[-5.66, -0.05, -0.22, -6.06, -6.13, -6.36, -5.88] >> -5.88
[-5.39, -7.76, 3.78, -4.53, 3.18, -2.82, 2.93] >> 2.93
[7.70, 3.47, 0.55, 5.15, -0.15, -4.15] >> -4.15
[1.39, -5.31, 6.46, 6.32, -2.62] >> -2.62
[-4.29, 2.01, 1.11, -0.56, 8.37, -2.98] >> -2.98
[0.27, -5.48, 7.95, -2.12, 2.46, -1.59, 5.84] >> 5.84
---
[[-6.62 -5.92  1.60 -5.59 -6.18]
 [ 3.88  3.48  6.13  4.08  5.25]
 [-5.89 -4.90  4.41  3.74  6.28]] --> 4.41

[[ 6.74 -0.58 -1.23  3.21]
 [ 6.97 -0.62 -1.29  3.33]
 [ 6.33 -0.61 -1.13  3.07]] --> -0.61

[[ 2.29 -0.01  1.88  2.35  2.30  2.32]
 [ 1.61 -0.01  2.54  1.65  1.62  1.63]
 [-3.35  0.00  7.33 -3.43 -3.37 -3.39]] --> -3.43

[[-0.19  0.22  0.14 -0.31  0.01]
 [ 0.21 -0.45 -0.26  0.15 -0.09]
 [-6.62  5.13  4.99  0.49 -6.41]] --> 4.99

[[ 5.71  7.57  2.90  3.69  5.49 -0.21]
 [-0.83 -3.39 -3.01 -3.73 -5.17 -1.82]
 [ 3.94  3.71  0.66  5.13  4.90 -3.15]] --> 5.13

[[-1.12 -1.96  6.35  5.19  2.75]
 [-3.80  2.21  0.93  0.31  7.96]
 [ 5.16  4.27  0.98  2.91 -5.80]] --> 0.98

[[-4.96  2.11 -5.66  1.92 -5.05  5.07]
 [-0.44 -1.76  0.32  1.06 -0.26  0.57]
 [-3.66  5.25 -5.64  6.92  1.23  2.83]] --> 6.92

[[4.24 5.14 3.00 4.10 3.96 4.62 2.52]
 [3.21 8.01 3.02 4.92 1.81 1.79 5.52]
 [3.58 5.80 3.64 3.49 4.75 3.04 3.12]] --> 4.75
---
[325 409 758 380 272  70] ans = 70
[23 75 51 28 72 32] ans = 32
[761 980 162 892 303] ans = 303
[ 320 -594  447  -33  348  843] ans = 843
[77 82 24 60] ans = 60
[414  20 419 266 965 447 638] ans = 638
[6520 7781 1201 4728] ans = 4728
[1688 9978 3866 5366 5641 4799] ans = 4799
---
array([-0.39,  6.96, -7.79, -0.59, -1.82, -6.42, -5.11]): -6.42

array([[-0.11, -1.59,  0.13, -7.01,  1.86],
       [-0.57, -6.59,  0.11, -2.94,  1.60],
       [ 0.05,  4.99, -0.15, -4.09,  0.90]]): -4.09

array([-5.02, -2.26, -7.99,  5.84,  2.03, -2.39,  1.84]): -2.39

array([-0.42, -7.95, -1.70,  3.10]): -1.70

array([-1.19,  3.45, -7.06, -1.33,  2.06]): -1.33

array([7.53, 7.07, 1.29, 2.01, 2.95]): 2.01
---
[-7.28 -4.14 -7.13  3.65 -3.38] value -3.38
[ 1.63  3.90 -0.54 -2.83 -8.15] value -8.15
[ 5.74  7.01 -2.68  2.47  5.31] value 5.31
[-0.10 -0.67  0.53  0.62 -6.32] value -6.32
[-6.93 -1.38 -1.66 -2.02  0.93] value 0.93
[-0.09  6.88  6.99  7.49  7.20] value 7.20
[ 8.22  0.91  5.41 -2.88 -1.11] value -1.11
---
[[ 0.28 -1.27 -0.99  1.20  0.74]
 [-6.44 -6.58 -0.32 -3.00 -1.73]
 [-2.26 -5.93  0.96 -1.05 -2.17]] result: 0.74

[[-6.41 -4.51 -8.80  4.45 -4.74 -5.07 -1.16]
 [ 1.83 -4.08  1.88  4.45  1.46 -1.35  0.47]
 [-6.41 -4.08  1.17  3.98 -2.61 -4.92 -5.70]] result: -1.16

[[ 4.46  1.06  2.74 -1.44]
 [-0.02 -1.27  2.83 -3.99]
 [ 5.76  2.76  7.29 -1.00]] result: -1.44

[[-5.49  3.87  7.40  3.83]
 [ 4.67 -4.04 -7.70 -4.90]
 [-3.17 -0.60 -2.75 -2.04]] result: 3.83

[[ 2.18  4.04  5.69 -3.85  0.99]
 [-3.21 -5.73 -4.94 -0.35  1.40]
 [-1.27  3.22  6.23 -4.49  0.06]] result: 0.99

[[-0.19  3.95  1.19  1.58 -1.82 -6.89]
 [-0.38  4.22  0.46  2.13 -1.68 -6.99]
 [-0.30  4.63 -0.62 -0.33 -2.84 -3.08]] result: -6.89

[[-5.82 -6.22  0.18  0.80]
 [-3.22 -5.24  2.20  2.56]
 [ 0.52 -1.76 -6.82 -5.27]] result: 0.80

[[ 3.72 -6.33 -5.90 -2.10 -4.53 -4.57]
 [ 7.38 -3.26 -4.60 -4.26  1.28 -8.00]
 [ 6.35 -8.53 -4.22  5.95 -7.99 -3.03]] result: -4.57
